Each row is followed by its class.
[ 0.91 -3.09 -1.17 -2.49 -0.90  1.00 -0.30  0.92  0.06  0.18 -0.91  4.86
 -4.20  3.00  0.69  2.48 -0.52 -2.59 -2.15 -1.41 -1.67 -0.62  1.60  1.64
 -0.84 -5.20  3.48]
C
[-0.64 -2.12 -1.41 -1.72  0.96 -1.50  2.59  0.88 -0.52 -1.53 -0.71  1.37
 -2.04  0.62  0.82  1.38 -0.20 -0.52 -0.41 -0.43 -1.19 -1.35  1.17  0.71
 -1.31 -3.01  0.71]
S
[-1.69 -1.83 -4.03 -1.62 -0.58 -0.70  0.05  1.30  0.37 -1.32  0.11  2.20
 -2.69  1.34  0.39  2.07 -0.21 -1.20  0.79 -0.62 -2.87 -2.44 -0.07  0.62
 -0.42 -2.73  1.01]
S
[ 0.38 -1.58 -0.47 -2.88 -0.22 -2.55  1.13  2.10 -0.23 -0.66 -0.31  1.46
 -0.99  2.02  0.99  0.73 -1.43 -1.39 -1.45 -2.97 -1.30 -1.31  1.06 -0.77
 -0.56 -1.12  2.19]
S
[ 0.46 -1.59 -1.49 -1.09  0.19 -0.77  2.10  1.45  0.90 -0.38 -0.66  2.85
 -2.25  2.82  0.23  2.28 -0.75 -0.40 -2.55 -0.09 -2.28  0.05  0.44  0.67
 -0.69 -2.21  1.65]
C
[-0.12 -0.78 -2.11 -2.30  1.00 -0.63  1.72  1.10  0.44 -0.39  0.04  1.22
 -2.00  1.82 -0.05  2.49 -1.59 -0.94 -2.96 -0.73 -1.78 -1.60  0.20 -0.14
 -0.74 -2.44  1.31]
S
[ 0.39 -3.19 -1.05 -0.71  0.98 -1.96  1.05  0.91 -0.20 -0.76 -0.37  1.75
 -0.51  1.77 -0.04  1.33 -1.18  0.51 -1.35  0.00  0.28 -0.87  0.22 -0.33
 -0.54 -1.48  0.71]
S
[ 0.20 -2.16 -1.09 -2.83  1.55 -2.97  2.29  2.01 -1.14 -1.31 -1.64  2.27
 -1.36  3.23  0.87  2.43 -1.89 -0.25 -2.46 -0.80 -2.41  0.85  0.62  1.25
 -1.75 -1.72  2.01]
C
[ 0.26 -1.71 -0.94 -2.43  1.16 -1.07  0.82  1.13  0.06 -2.54 -1.00  2.73
 -2.20  3.22  0.98  2.72 -1.08 -1.09  1.58 -1.29 -2.51 -0.04  0.86  0.97
 -1.84 -2.90  2.59]
C
[ 0.12 -2.42 -1.95 -3.06  0.96 -1.98 -0.31  2.09  0.59 -0.59 -1.16  2.05
 -2.01  2.19  0.91  2.06  0.07 -1.26 -1.41 -1.06 -1.93 -0.92  1.42  0.58
 -1.22 -1.90  1.65]
S
[ 0.11 -2.04 -1.72 -2.31  1.79 -2.74  0.39  0.78 -0.62 -2.44 -0.42  1.10
 -0.93  1.91  1.48  2.38 -0.33 -0.30 -2.17 -1.61 -2.31 -1.18  1.46  0.92
 -1.80 -0.93  2.24]
S
[ 0.20 -1.92 -0.59 -1.49 -0.26 -0.92  1.16  0.79  0.64 -1.85 -1.74  0.63
 -1.09  2.43  1.87  1.48 -0.25 -0.67 -1.67  0.52 -2.38  0.02  0.24  0.72
 -1.54 -1.87  0.35]
C
[ 0.20 -1.48 -1.58 -3.37 -0.16 -0.25 -0.10  1.59  0.33 -2.52 -0.41  3.03
 -3.62  1.57  1.53  1.50  2.39 -4.23 -1.07 -2.28 -7.28 -1.73  2.15  2.43
 -2.48 -6.40  3.90]
C
[-0.20 -2.26 -0.75 -1.86  1.24 -0.69  0.57  0.79  0.78  0.22 -0.71  1.82
 -1.12  1.60  0.06  2.47 -1.12 -0.16 -1.68 -0.73  0.46 -0.78  0.27 -1.12
 -0.03 -1.69  0.80]
C
[ 0.10 -1.76 -0.75 -2.02  0.65 -2.77 -0.14  0.52  0.12 -2.11 -0.89  1.51
 -2.82  2.31  0.63  1.56  0.85 -6.09  1.04 -1.35 -1.13 -0.03  0.17 -0.28
 -1.20 -1.13  1.43]
S
[ 0.51 -1.90 -0.87 -2.54  2.05 -1.55  0.95  0.97 -0.14 -2.21 -0.32  0.72
 -1.00  2.28  0.61  1.29 -1.65 -0.59 -1.19 -1.34 -2.51 -1.11  0.87  0.62
  0.92 -1.89  1.43]
S
[ 0.60 -2.47 -1.29 -2.48 -0.05 -0.54  0.21  2.12  0.95 -0.36 -1.93  2.96
 -4.01  4.12  0.60  2.88 -0.37 -1.08 -2.32 -0.96 -3.74  0.48  1.27  0.94
 -0.67 -2.34  2.94]
C
[-1.28 -1.49 -0.59 -1.79  1.59 -3.12  0.90  1.83  1.33 -1.42  0.49  1.84
 -0.26  1.45  1.03  2.36 -1.87  0.25 -2.09 -0.45 -0.38 -1.09  0.50 -0.42
 -1.00 -1.27  1.54]
S
[ 0.36 -1.88 -1.04 -1.97 -0.40 -0.46  1.31  1.01  0.64 -1.18  1.70  1.71
 -1.64  1.91 -0.46  1.55 -0.71 -1.47 -1.39 -0.16 -1.85 -1.49  1.07  0.49
 -0.94 -2.53  1.54]
S
[ 0.32 -1.83 -0.13 -1.02  0.92 -1.79  1.80 -0.53 -0.05 -0.98 -1.72  1.37
 -1.36  4.96  1.47  2.65 -2.24 -0.02 -2.61  1.15 -0.79  0.90  0.23  0.67
 -1.06 -0.48  1.22]
C
[ 0.12 -1.01 -1.23 -0.53  1.39 -1.04  2.83  0.85 -0.17 -0.97  0.91  1.99
 -1.43  1.67 -0.24  1.66 -0.90  0.09 -1.21  0.06 -0.31 -1.75  0.62  2.02
 -0.28 -1.93  0.39]
S
[ 0.73 -1.53 -1.99 -2.34  0.42 -1.73  0.63  1.48 -0.31 -1.15 -0.41  2.44
 -0.85  1.66  0.38  1.21 -0.52 -0.69 -1.09 -0.85 -1.02 -0.86  1.38  0.78
 -1.86 -2.40  1.08]
S
[ 0.76 -1.92 -0.64 -2.72  1.54 -1.77  1.30  1.13  0.24 -1.23 -1.19  1.32
 -0.90  2.87  0.63  2.82 -1.13 -0.63 -2.04 -0.30 -1.15 -0.47  0.87  0.08
 -0.59 -1.58  2.11]
S
[ 0.92 -1.73 -1.49 -2.53  0.58 -2.67  0.76  0.69  0.55 -2.89 -0.84  2.28
 -1.05  3.04  0.77  1.89 -2.12 -0.48 -4.05  0.09 -1.76 -0.68  1.28 -0.38
 -1.08 -1.07  1.77]
S
[-0.26 -3.78 -2.47 -2.83  0.14 -1.90  1.13  1.04  0.31 -2.95 -0.98  1.61
 -1.82  1.99  1.36  1.55 -0.41 -1.13 -1.66 -0.81 -2.48 -0.68  2.46  0.59
 -1.14 -2.27  2.01]
S
[ 0.31 -1.66  0.01 -1.79  0.79 -0.42  1.47  0.79 -0.92 -0.46 -1.59  1.94
 -1.38  2.65  1.54  1.93 -1.93 -0.34 -1.30 -1.61 -2.58 -0.23  0.31 -1.14
 -0.06 -1.16  0.44]
C
[ 0.16 -3.10 -1.71 -2.76  0.16 -1.15 -1.29  1.97  0.85 -0.01 -0.58  4.08
 -3.31  4.21  0.92 -0.75 -1.87 -1.25 -2.29 -0.50 -1.57 -1.14  1.20  0.54
 -1.48 -3.01  2.99]
C
[-0.88 -2.43 -1.37 -3.60  1.36 -2.32 -0.15  1.52  0.15 -0.68 -1.20  0.96
 -1.91  1.70 -0.04  2.68 -1.14 -0.67 -1.38 -1.48 -2.82 -0.41  0.87  0.10
 -1.60 -2.00  2.94]
S
[-1.22 -2.38 -0.31 -2.71  1.69 -2.85  0.06  1.77 -0.36 -1.70 -1.57  1.19
 -1.81  3.24  0.66  2.85 -2.47 -0.75 -3.14 -2.05 -0.87  0.26  0.05  0.11
 -1.39 -0.44  1.88]
S

Each row is followed by its class. Each block has new classes.
[-3.13  7.35 -3.18  1.54 -2.00 -0.34  5.02 -6.63  2.93 -3.26  0.97  0.45
  2.39  1.58  0.45  0.41  0.03  1.10  2.66 -2.03  0.65  2.12 -7.18  3.52
 -2.41  1.77 -3.86]
B
[ 1.12  7.47 -0.61 -0.19 -3.36 -0.96  4.57 -3.72  1.74 -1.98  0.36  0.81
 -0.84  2.25  0.02 -0.62  1.60  1.97  4.71  2.75  2.46  1.74 -7.42  0.07
 -2.07  1.73 -2.58]
B
[-0.84  6.77 -1.35  0.66 -3.27 -1.93  0.43 -4.74 -0.40 -2.11  1.87 -0.67
  1.23  0.80 -1.92  0.03 -1.10  1.09  4.51 -1.55  2.04  2.06 -3.77  2.58
 -5.08  1.13 -1.46]
G
[ 1.09  6.32  0.19  2.18 -3.80  0.23  2.36 -8.47  0.51 -4.15  0.07 -0.22
  1.33  1.05 -3.04 -1.29 -0.11 -1.14  4.20  0.78  0.29  1.66 -8.20 -8.40
 -2.71  2.78 -2.32]
U
[-1.24  2.80 -1.67  0.26 -3.64 -0.22  2.73 -6.08  1.69 -3.83  1.67  0.83
  1.18  2.18 -0.16  2.10  0.46  2.69  2.49 -2.96  2.35 -2.06 -5.71  1.97
 -5.08 -0.72 -0.72]
L
